Each row has a name. Each piece below is followed by the name of the row it came from, unless a question asks for something else. Each question is about the rows just above it.

[138  58 143  66 149  82] -> Nad
[ 84 102 127 110  84 125] -> lag
[110 109 117 121 122 168] -> Gad
[ 82 118 117 124  76 152] -> Tus
[149  82 121 168 122 117] -> fis
[123 122 168 130 151 136] -> lonud
[144  78 154  78 134  93] -> fodu
Move every entry of [117 121] by +1 step of 1.
[118 122]
The row with [117 121 122 168] is
Gad
[122 168] with +1 step of 1 on every entry:
[123 169]
find: [118 117 124  76 152]
Tus
[138  58 143] with +1 step of 1 on every entry:
[139  59 144]
Move every entry of [130] by -1 step of 1.
[129]
Where do [121 122 168] appear?
Gad

[110 142 136 114 130]  ziso
[142 136 115 130 100]  dava
[130 155 136 122 125]  gumut
[152 104 128 150  70]  Zozuf
[145 145 137 136  81]  didi
[145 145] with +1 step of 1 on every entry:
[146 146]
find: [152 104 128 150]
Zozuf
The row with [142 136 114 130] is
ziso

[130 127 158  98 127 125 180 131  98 157 114  88] = mari
[198 107 129 125 141 139 189 127 117 152 171  68] = mubo
[155  75 148 114  64  95 198 106 129 125 141 123] = vekug
find: [198 107 129 125 141 139 189 127 117 152]
mubo
Where do [127 158  98] appear?
mari
Shift each entry of [95] by +1 times 1:
[96]
find: [198 106 129 125 141]
vekug
Shift each entry of [64 95] by -1 times 1:
[63 94]

[111 114 145 163 141 102 137 159 141 131 138 154 147 120 171 150 120 106
 157 147 151 153 151 113 135 105] = bib
[114  81 102 129 145 129  99 154 129 116 154 178 133 162 147  99 130 167
  95 140 131 158 137  81 136 118] = sek
[100  99 109  85 147 127 109 115 143 181 121 133 126 121 148 115 135 147
 110 109 150 148 139 114 134 127] = nufa
[139 149 103  92 144 164 142 109 113 143 150  77 109 121  90 133 126 176
 140 126 103 151  86 175  65 147] = lim
[112  89 124 162 128 125 120 165 154  95 140 162 147 133 167 130 178  99
 116 129 132 151 143  78 137 117] = masir
[151 138 124 102 133 136 113 123 111 148 119 111 116 115 112 128 116 162
 130 102 123 115  94 133 116 153] = bot
[122 116 101 126 163 151 133 157 167  91 158 120 123 120 138 131 170 138
 119 146 110 176 106 144  95 121] = desa
[149 152 130  91 115 135 116 104 103 140 109 103 116 123  86 102 105 145
  97 114 122  87 109 134 137 154] = defi
Shift each entry of [113 143 150  77] by +1 times 1:
[114 144 151  78]
Move every entry of [171 150 120 106] by -1 step of 1.
[170 149 119 105]
find: [154  95 140 162 147 133 167 130 178  99 116 129]
masir

[137 130 128  86 117  54] = ginum
[127  86 117  54 120  72] = kilum
[118 135 131 123 131 186] = giva
[128  86 117  54] is in which row?
ginum
Shift each entry of [135 131 123 131] by -1 times 1:
[134 130 122 130]

[145 136 118 134 143 137 136 110  64 121 169 122 111 128 108 148 150 150
 139 105 119  75 152 147 194  89 135 110 166 195 116  76 137 119 152 135
 143  97 149]  gov
[142 105 191 116 143 183 185  67  81 158  53 120 100  91 129 152 137 155
 107 129  92 129  96 107  96 138 132 160  77 102 139 121 164 128 129  62
 119 147 141]  Zag
[129 124 130 124 128 134 131 128 120 124 140 117 125 141 121 136 123 119
 142 130 117 114 138 131 132 115 123 128 124 142 129 116 120 135 133 138
 128 122 111]  leki
[129 124 130 124 128 134 131 128 120 124 140 117 125 141 121 136 123 119
 142 130 117 114 106 131 132 115 123 128 124 142 129 116 120 135 133 138
 128 122 111]  lomi
[145 139 118 145 121 131 140 142 104 108 154 108 155 140 153 120 115 134
 116 157  92  86 127 132 140 126 125 118 137 177 140  86 142 132 189 138
 130 111 152]  bak
[131 100 100 130 113 118 117 100 129 119 126 133 163 149 115 145  86 142
 122 147 153 136 108 156 154 125 135 163 120 115 116 145 129 103 147 100
 159 134 128]  lipo
[145 129] with -1 step of 1 on every entry:
[144 128]
Shift each entry of [116] by -1 times 1:
[115]
[110] with -1 step of 1 on every entry:
[109]
Shift each entry of [132] by -1 times 1:
[131]

[141 151 167 159 163  94 130 161 152 116 125 122 120 147 143 142 140 151
  53 135  99 109 154 135] -> dife
[ 95 120 156 164 152 168 138 100 103 134 168 128 139 156 124 173 101 189
  94 139 106 109 107  87] -> fol
[103 109  77  91  93 146  72 184 166 133 144 141 162 101 130 126 140 139
 108 166 166 121 113 130] -> lan
[163  94 130 161 152 116 125 120 120 133 144 141 141 101 139 128 133 108
 159 158 122 117 128  86] -> bazi
[163  94 130 161 152 116 125 120 120 133 144 141 141 101 139 128 133 108
 159 158 122 117 128  86] is in which row?
bazi
[130 126 140] with -1 step of 1 on every entry:
[129 125 139]
[163  94 130 161 152 116 125 122 120] is in which row?
dife
Shift each entry of [77] by -1 times 1:
[76]

[167  95 168 129 140 129 132 153 132]  Talo
[134 123 159 131 151  75 127 170 140]  fugif
[127 100 127 129 146 102 142 153 148]  kul
[154 134 143 149 102 156 184 147 117]  Rilu
Shift each entry of [159] by -1 times 1:
[158]
Where do [102 142] appear?
kul
Move every entry of [134] by +1 step of 1.
[135]
find: [102 156 184]
Rilu

[127 131 129 121 127 103 135 126 131 141 148 127 125 147 124 118] = Vogug
[127 130 129 124 128 113 135 126 132 125 170 128 131 147 130 128] = Tesa
[113 135 128 132 125 170 128 131 147 130 114 127 123 136 121 106] = zeret
[126 130 129 127 128 119 134 126 133 124 180 128 133 147 133 130] = vabu
[129 131 129 122 127 102 130 131 127 190 113 127 123 136 121 106] = Fiv
[127 131 129 123 128 110 136 126 132 126 166 128 129 147 129 126] = Zikun
Move every entry of [125 147] by -1 step of 1.
[124 146]
find: [113 135 126 132 125 170 128 131 147 130]
Tesa
Move every entry of [110] by -1 step of 1.
[109]
Which row holds [128 113 135 126 132]?
Tesa

[182 194  91 106  88 141  87 120 182  83  87 108 193 194  76 107  59 103
 192  79 121  82  62 121  85 182 190 122 156  75 194  86 111  92 124  81
  82  93  81 142 145  84 118  63 184 191 124 122 193 150 193 193 112  73
  92 100 103 110  80 107  67] : Parur
[128 128 128 128 128 128 128 128 128 128 128 128 128 128 128 128 128 128
 128 128 128 128 128 128 128 128 128 128 128 128 128 128 128 128 128 128
 128 128 128 128 128 128 128 128 128 128 128 128 128 128 193 193 128 128
 128 128 128 128 128 128 128] : movig
[ 83  85 183  89 123 160 181  73  86  93 125 112  95  82 188 179 178  81
  78 139  77 122 181  73 187  81  91  80 148 185  86 183  83  88  74 116
  95  89 131  94 157 185  80 175 117  86 104  79 149  89 149  96 118 148
 112 182  96  76 122  77 185] : zeka
[ 83  85 183 108 123 160 181  73  86  93 125 112  95  82 188 179 178  81
  78 139  77 122 181  73 187  81  91  80 148 185  86 183  83  88  74 116
  95  89 131  94 157 185  80 175 117  86 104  79 149  89 149  96 118 148
 112 182  96  76 122  77 185] : kez
[ 83  85 183  89 123 160 181  73  86  93 125 112  95  82 188 179 178  81
  78 120  77 122 181  73 187  81  91  80 148 185  86 183  83  88  74 116
  95  89 131  94 157 185  80 175 117  86 104  79  90  89  84  96 118 148
 112 182  96  76 122  77 185] : kag
find: [ 83  85 183  89 123 160 181  73  86  93 125 112  95  82 188 179 178  81
  78 139  77 122 181  73 187  81  91  80 148 185  86 183  83  88  74 116
  95  89 131  94 157 185  80 175 117  86 104  79 149  89 149  96 118 148
 112 182  96  76 122  77 185]
zeka
Move every entry of [128 128] by +1 step of 1.
[129 129]
The row with [182 194  91 106  88 141  87 120 182  83  87 108 193 194  76 107  59 103
 192  79 121  82  62 121  85 182 190 122 156  75 194  86 111  92 124  81
  82  93  81 142 145  84 118  63 184 191 124 122 193 150 193 193 112  73
  92 100 103 110  80 107  67] is
Parur
Move every entry of [183] by -1 step of 1.
[182]
[128 128] with -1 step of 1 on every entry:
[127 127]
Shift each entry of [188 179] by +1 times 1:
[189 180]
[59] with +1 step of 1 on every entry:
[60]

[113 101 110 131 164 142 108 148 178 135 178 133]  Nefin
[ 90  93 105 127 144 149 108 152 147 186 166 140]  lafud
[ 91  94 106 127 144 150 106 150 186 147 167 139]  roko
Move every entry of [142 108 148 178] by +1 step of 1.
[143 109 149 179]
[178] with +1 step of 1 on every entry:
[179]
The row with [186 147] is
roko

[128 136 119 102 127 154  80 145  79 163 166 149 119 131 141  89 148 170
 133 152 111  88 104 116 168  93 121 145 125 138  86 125 153 106  93 107
 127  96  64 147 160 135] : Kaza
[ 79 187 128 144 127  91 135 147 196 181 119 103 124  97 145 168 179 157
  93  51 143 138 159 152 141 152 156 128 128 131 124 186 158 170 164  91
  85 184 132 166 148 103] : govab
[128 136 143 102 127 154  80 145 151 163 166 149 119 131 141  89 148 170
 133 152 111  88 175 116 168  93 121 145 125 138  86 125 177 106  93 107
 127  96  64 147 160 135] : samo
[158 116 132 100 104 145 124 131  73  96 114 123 137 129 140  96  87 138
 172 147 114  92  85  87 124 115 110 135 128 118 143 107 102 112  82 164
 143 104 130 122 115 110] : fabe
Move every entry of [157] by +1 step of 1.
[158]
Shift each entry of [166 148] by +1 times 1:
[167 149]

[132 125 162  53] = vugu
[116  89 100 130] = zuf
[139 125  53 162] = lav
[158  96  75 135] = zoger
[172  89 100 117] = Lupu
[171  91  90 124] = kanap
[132 122 163 109] = luso
[166  96  75 135] = bub
[165  97  73 137] = Vetu
find: [125  53 162]
lav
Where do [172  89 100 117] appear?
Lupu
find: [ 90 124]
kanap
Move every entry of [75] by +1 step of 1.
[76]
find: [166  96  75]
bub
Which row holds [172  89 100]?
Lupu
find: [158  96  75 135]
zoger

[103 154 102 139  93  85 160 124 106] -> lis
[109  88 112 135 108  98 172 122 176] -> velat
[ 87  82 128 115 138 154 111 101 132] -> fefev
[ 81  97 147  99  92 112 152 157 143] -> lupal
[153 137 128 130 131 105 163 127 160] -> Benel
[101  82 131  77 133  96  77 115 158] -> rar
[177 135 159 129 125 136  75 153 115] -> Lalu
[152 137 158 129 101  82 132  77 182] -> fas
[106  85 142  81 153 130 115 134 113] -> Zavad
[135] with +1 step of 1 on every entry:
[136]
Where do [ 82 128 115 138 154 111 101] appear?
fefev
find: [101  82 132  77]
fas
[108  98] with -1 step of 1 on every entry:
[107  97]
Shift each entry of [ 93  85 160 124] by -1 times 1:
[ 92  84 159 123]

